Each row is followed by roughly how far along a hidden order it lies, from 0 to 12. A new part has a new order.
(in the rows, 128 means zero)
[117  98 115  25 115 137  95 133 174 125 174 106 109 162 110 136  92 129
  79 161 147 136  82 110  88  72 113 122 148  89 115 161 143 152 119 154
 148 139  78 135 101 189 120 153 141  99 125 135  35 143 227 141 133 177
 127 153 170 134 136  94  94  95 165 118 153 123 141 144 143 108 116 106
  93 172 182 112 148 195 145 135 133 103 138  91 122 103 117 141 133 153
 103 106 141 179 160 121 127 117 154 106 102 154 125 205  90 131 110 166
 134  72 112 118 116  97 118 115 102 101 142 160 127 125 132 118  93 132
 123 155] | 12
[170 105 105 162 140 129 167 150 115 148 107 102 150  95 135 178 184 136
 133 130 169 112 152 175 181 165 139 153  86 135 143  71  95 102 145  91
 161 125 104 109 165  37 105 114  88 125 145 132 166 109  97 131 168  68
 129 127  58 102  84 129 144 166 122 122  77 131 153 112  95 145 141 187
 179  91 116 133 108  77 124 192 125 160 140 114 102 149 134 124 133 118
 151 102 117  94 102 145 144 155  89 136 174 111 155  49 173  95 173 127
 114 130 143 150  98 132 153 151 102 171 149 113 142  95 132 133 118 126
 120 107] | 0
[115  96 106 105 130 142 113  96 163 131 107 110 154 107 144 143 104 162
 130 151 127 160 110 133 108  95 125 147 140 114 133 159 127 131 118 166
 143 140  97 153 161 123 102 108 169  99 108 143 141 155  70 139 184 163
 133 113 124 107 114  99  84 145 137 123 110 101 156 143 135 115  90 158
 107 116 173 156 144 209 140 144 110 141 171  81 133 131  94 144 130 160
 118  87 118 174 142 116 167 132 105 169 132 145 100 160 124 153 125 135
 108  66 126 107 152 118 152 146 126  89  40 131 144 123 147 179 116 120
 104 136] | 8
[175  96 114 113 102 137 149 159 120 141 136 110 124 142 123 172 168 121
  83 139 213  92 140 157 175 147 130 128  90 127 142  46  81 122 127  83
 179 135  78  87 125  80 116 150  68 125 145 135 103  98 203 131 154  57
 119 127 126 127  96 129 129 124 125 130  82 155 133  93 107 146 175 144
 178 140 134  94  81  57 142 158 156 144 107 110 111 147 136 115 138 111
 151 113 126 121 141 159  92 129 116 110 129 107 153  62 180  57 140 117
 113 155 119 161  67 122 129 115  48 185 167 136 135  99 131  95 105 129
 132  95] | 1
[158 103 107  69 120 140 138 163 133 129 160 119  92 157 123 183 152 119
  71 167 222  87 114 140 153 121 121 127 112  98 127 100  90 130 116 107
 197 143  74  90  97 159 107 163 103 126 140 130  50  96 240 124 149 116
 111 149 145 148 115 126 123 109 130 119 128 139 127 115 112 132 158 125
 154 158 150  91  62  88 139 147 154 120 118 105 122 112 125 116 138 127
 147 103 127 136 124 162 106 112 123  97 106 145 127 134 135  32 129 131
 132 150 100 151  88 101 130 108  52 152 178 158 140  87 124 113 100 129
 143 124] | 6
[158 107 105  79 122 132 134 168 142 126 154 120  83 166 130 185 141 119
  54 159 215  75 109 132 162  99 125 114 115  98 133 103  94 136 126 131
 183 155  72  84 103 171 110 166 112 124 148 122  40 104 255 116 134 130
 102 154 158 155 113 119 127  94 130 122 148 145 128 128 114 132 161 130
 148 167 144  97  90  88 145 154 151 116 117 108 138  95 114 107 140 120
 147 101 127 134 141 166  98 117 126 105  97 135 117 115 134  18 135 136
 132 108  99 157  98  92 107  98  45 137 184 157 139  90 118 113 102 129
 144 125] | 6
[117  94 112  47 114 141  97 119 176 129 126 113 138 141 136 130  92 146
 107 158 146 154 101 116  95  93 112 137 157 115 133 165 137 163 105 168
 151 147  76 139 154 175 116 126 162  88 114 139  81 150 166 137 186 169
 121 144 176 127 136  99  68 116 151 121 128 110 152 156 156 116 105 126
  99 150 194 136 133 198 164 124 123 129 159 105 157 117 102 139 131 151
 112 105 131 192 163 118 142 114 122 147  92 146  84 197 111 143 102 138
 118  80 113 110 158 106 128 108 116  88  66 142 137 124 135 154  99 117
 110 142] | 10
[169 102  97  68 139 128 154 156 137 133 174 112  86 158 118 175 142 110
  29 168 227  74 110 150 171 116 107 118  97  71 112 101  77 109 125  98
 178 136  17  87  82 146 109 167 111 139 151 118  44  76 226 119 141 126
 122 146 109 137 102 124 125  88 134 109 137 156 135  85  94 147 150 125
 165 159 150  97 119 111 107 150 139 127 110  85  86 106 127 118 143 127
 138  78 128 113 106 151 136 117 121  62 152 129 170 110 156  46 155 134
 130 133  96 159  57 100 143 111  46 162 231 153 134  76 110 123 106 134
 135 129] | 5
[145 102 116 192 113 144 143 146 105 137  93 108 151  96 148 159 180 136
 156 113 124 126 153 155 142 155 149 152 111 146 154  96 114 128 127 100
 154 131 165 123 175  67 106 104  89 121 142 132 195 126  82 133 176  62
 117 116  82 117 111 125 145 182 121 132  71 125 129 136 108 125 147 184
 164 103 118 135  99  66 181 168 130 141 143 145 137 177 130 112 125 115
 151 129 116 115 125 153 131 150  99 150 140 141 121  41 151 151 152 131
 110 138 153 129 121 130 126 153 140 148  71  94 151 108 148 137 115 117
 124 106] | 0
